Below is a small trained network, with its code and all its weights. Each question gives an input and a target symbol and asks what happens when units are switched off, that is, made to give their printed mean instead of their output.

import numpy as np


def w(rows, s, z=0):
    codes = np.array(rows[::2]) - 128.0
    scale = np.full(codes.shape[1], s)
    scale[-1] = z or s
    return codes * scale


def norm(h):
    return h / np.sqrt((h * h).mean(-1, keepdims=True) + 1e-5)


def f(y):
    return y / 2 * (1 + np.tanh(0.7978845608 * (y + 0.044715 * y**3)))


def softmax(a):
    e = np.exp(a - a.max(-1, keepdims=True))
    return e / e.sum(-1, keepdims=True)


def log_softmax(a):
    a = a - a.max(-1, keepdims=True)
    return a - np.log(np.exp(a).sum(-1, keepdims=True))


def net(x, mask):
    ids = ['ΔΘΨβγεζηλπσφ'.index(c) for c in x.split()]
    T = len(ids)
    res = E[ids] + P[:T]
    u = 0
    for l in range(3):
        q, k, v = (norm(res) @ M[l].T for M in (Q, K, V))
        z = softmax(np.where(np.tri(T) > 0, q @ k.T / 2**0.5, -1e9)) @ v
        res = res + np.where(mask[u], z, O[l][:, -1]) @ O[l][:, :-1]
        u += 1
        y = f(norm(res) @ A[l][:, :-1].T + A[l][:, -1])
        res = res + np.where(mask[u : u + 4], y, B[l][:, -1]) @ B[l][:, :-1]
        u += 4
    return log_softmax(norm(res)[-1] @ U[:, :-1].T + U[:, -1])


Q, K, V, O, A, B = {}, {}, {}, {}, {}, {}
E = w([
[142,128,121],'Δ',
[122,41,162],'Θ',
[204,119,183],'Ψ',
[139,168,95],'β',
[28,130,133],'γ',
[123,184,115],'ε',
[126,84,248],'ζ',
[116,134,146],'η',
[99,18,71],'λ',
[45,168,72],'π',
[65,61,40],'σ',
[183,146,123],'φ',
],0.017)
P = w([
[246,167,160],'0',
[225,180,169],'1',
[189,196,173],'2',
[127,252,184],'3',
[209,184,161],'4',
[136,229,168],'5',
],0.0042)
Q[0] = w([
[248,155,184],'L0H0',
[99,212,69],'L0H0',
],0.011)
K[0] = w([
[244,163,147],'L0H0',
[72,204,182],'L0H0',
],0.011)
V[0] = w([
[168,110,100],'L0H0',
[183,138,3],'L0H0',
],0.0021)
O[0] = w([
[248,90,55,214],'L0H0',
[221,208,2,253],'L0H0',
],0.0008,0.00028)
A[0] = w([
[117,144,189,136],'L0N0',
[114,101,62,212],'L0N1',
[52,118,103,1],'L0N2',
[71,3,78,128],'L0N3',
],0.016,0.00095)
B[0] = w([
[191,64,123,199],'L0N0',
[8,63,123,161],'L0N1',
[161,44,212,182],'L0N2',
[28,158,72,255],'L0N3',
],0.014,0.0048)
Q[1] = w([
[5,198,54],'L1H0',
[174,163,122],'L1H0',
],0.016)
K[1] = w([
[13,246,166],'L1H0',
[172,201,87],'L1H0',
],0.013)
V[1] = w([
[48,148,133],'L1H0',
[105,76,3],'L1H0',
],0.011)
O[1] = w([
[195,112,218,2],'L1H0',
[1,170,155,38],'L1H0',
],0.0082,0.0037)
A[1] = w([
[17,86,88,119],'L1N0',
[151,134,34,232],'L1N1',
[237,157,166,254],'L1N2',
[177,254,157,244],'L1N3',
],0.0097,0.0011)
B[1] = w([
[114,243,118,182],'L1N0',
[50,180,181,220],'L1N1',
[65,91,78,254],'L1N2',
[59,140,44,213],'L1N3',
],0.011,0.0061)
Q[2] = w([
[98,72,6],'L2H0',
[139,193,192],'L2H0',
],0.023)
K[2] = w([
[80,92,7],'L2H0',
[159,225,228],'L2H0',
],0.018)
V[2] = w([
[118,150,151],'L2H0',
[212,255,175],'L2H0',
],0.011)
O[2] = w([
[178,115,99,109],'L2H0',
[187,99,2,2],'L2H0',
],0.0082,0.0089)
A[2] = w([
[1,117,43,2],'L2N0',
[130,212,194,151],'L2N1',
[184,208,162,9],'L2N2',
[62,171,87,137],'L2N3',
],0.0076,0.00093)
B[2] = w([
[219,80,148,253],'L2N0',
[169,249,225,151],'L2N1',
[204,116,231,108],'L2N2',
[192,134,182,211],'L2N3',
],0.012,0.0063)
U = w([
[252,143,185,71],'Δ',
[244,117,79,163],'Θ',
[173,12,147,116],'Ψ',
[119,165,23,125],'β',
[129,114,126,18],'γ',
[34,93,91,86],'ε',
[23,116,75,69],'ζ',
[117,119,196,157],'η',
[103,42,57,254],'λ',
[113,45,189,91],'π',
[106,178,69,169],'σ',
[116,192,158,124],'φ',
],0.011,0.0048)

Each question gives the input, a string of symbols that net reads in full, and the target symbol t.
The units are the heads (2 rows each of Q, K, V and O) and the neurons (one row each of A and B). Each row of codes is followed by its name. A weight is (code - 128) times the scale printed after its matrix; where a second scale follows, it is the last column's (O, A, B and U).
mask holds one flag per unit, layer by layer, with each layer's heads first. A switched-off unit (its flag False) gives its mean, the last column of its rows in O or B, instead of its output. The means were averaged over made-up inputs and are rounded, as every weight is.
A unit's drop is (log p(t) with every unit on - log p(t) with that unit switched off) / (log p(t) with every unit on - log p(t) with every unit switched off).
k most important neurons: the k neurons with the biggest drops, biggest first
top k neurons in layer l: the k neurons of layer l with the biggest drops, biggest first
drop of u: that unit's drop, to one decimal
input γ γ Ψ ε, target β: 2 most important neurons	L1N3, L0N2
input σ γ ε γ φ Ψ, target λ: 3 most important neurons	L0N3, L0N0, L1N2
input ζ γ ζ φ ζ π, target η: 2 most important neurons	L0N2, L0N0
input ζ ε ε, target β: 3 most important neurons	L0N2, L1N3, L0N1
input φ γ β Δ Δ, target Δ: 2 most important neurons	L2N0, L0N2
input γ γ Ψ, target λ: 2 most important neurons	L0N3, L1N2
input σ ε Δ Θ, target φ: 3 most important neurons	L0N3, L1N0, L1N2
input ζ π Δ, target Δ: 2 most important neurons	L0N2, L2N0
input ε φ Θ, target φ: 2 most important neurons	L0N3, L1N0
input Ψ π Ψ ζ, target Ψ: 2 most important neurons	L0N0, L0N3
input β Θ Ψ π, target η: top 2 neurons in layer 0	L0N2, L0N3
input Ψ σ φ, target Θ: top neuron in layer 2	L2N0
input β Ψ Ψ ε φ, target Θ: drop of L2N0	0.2
input Δ φ γ σ ζ, target Ψ: drop of L0N3	0.1
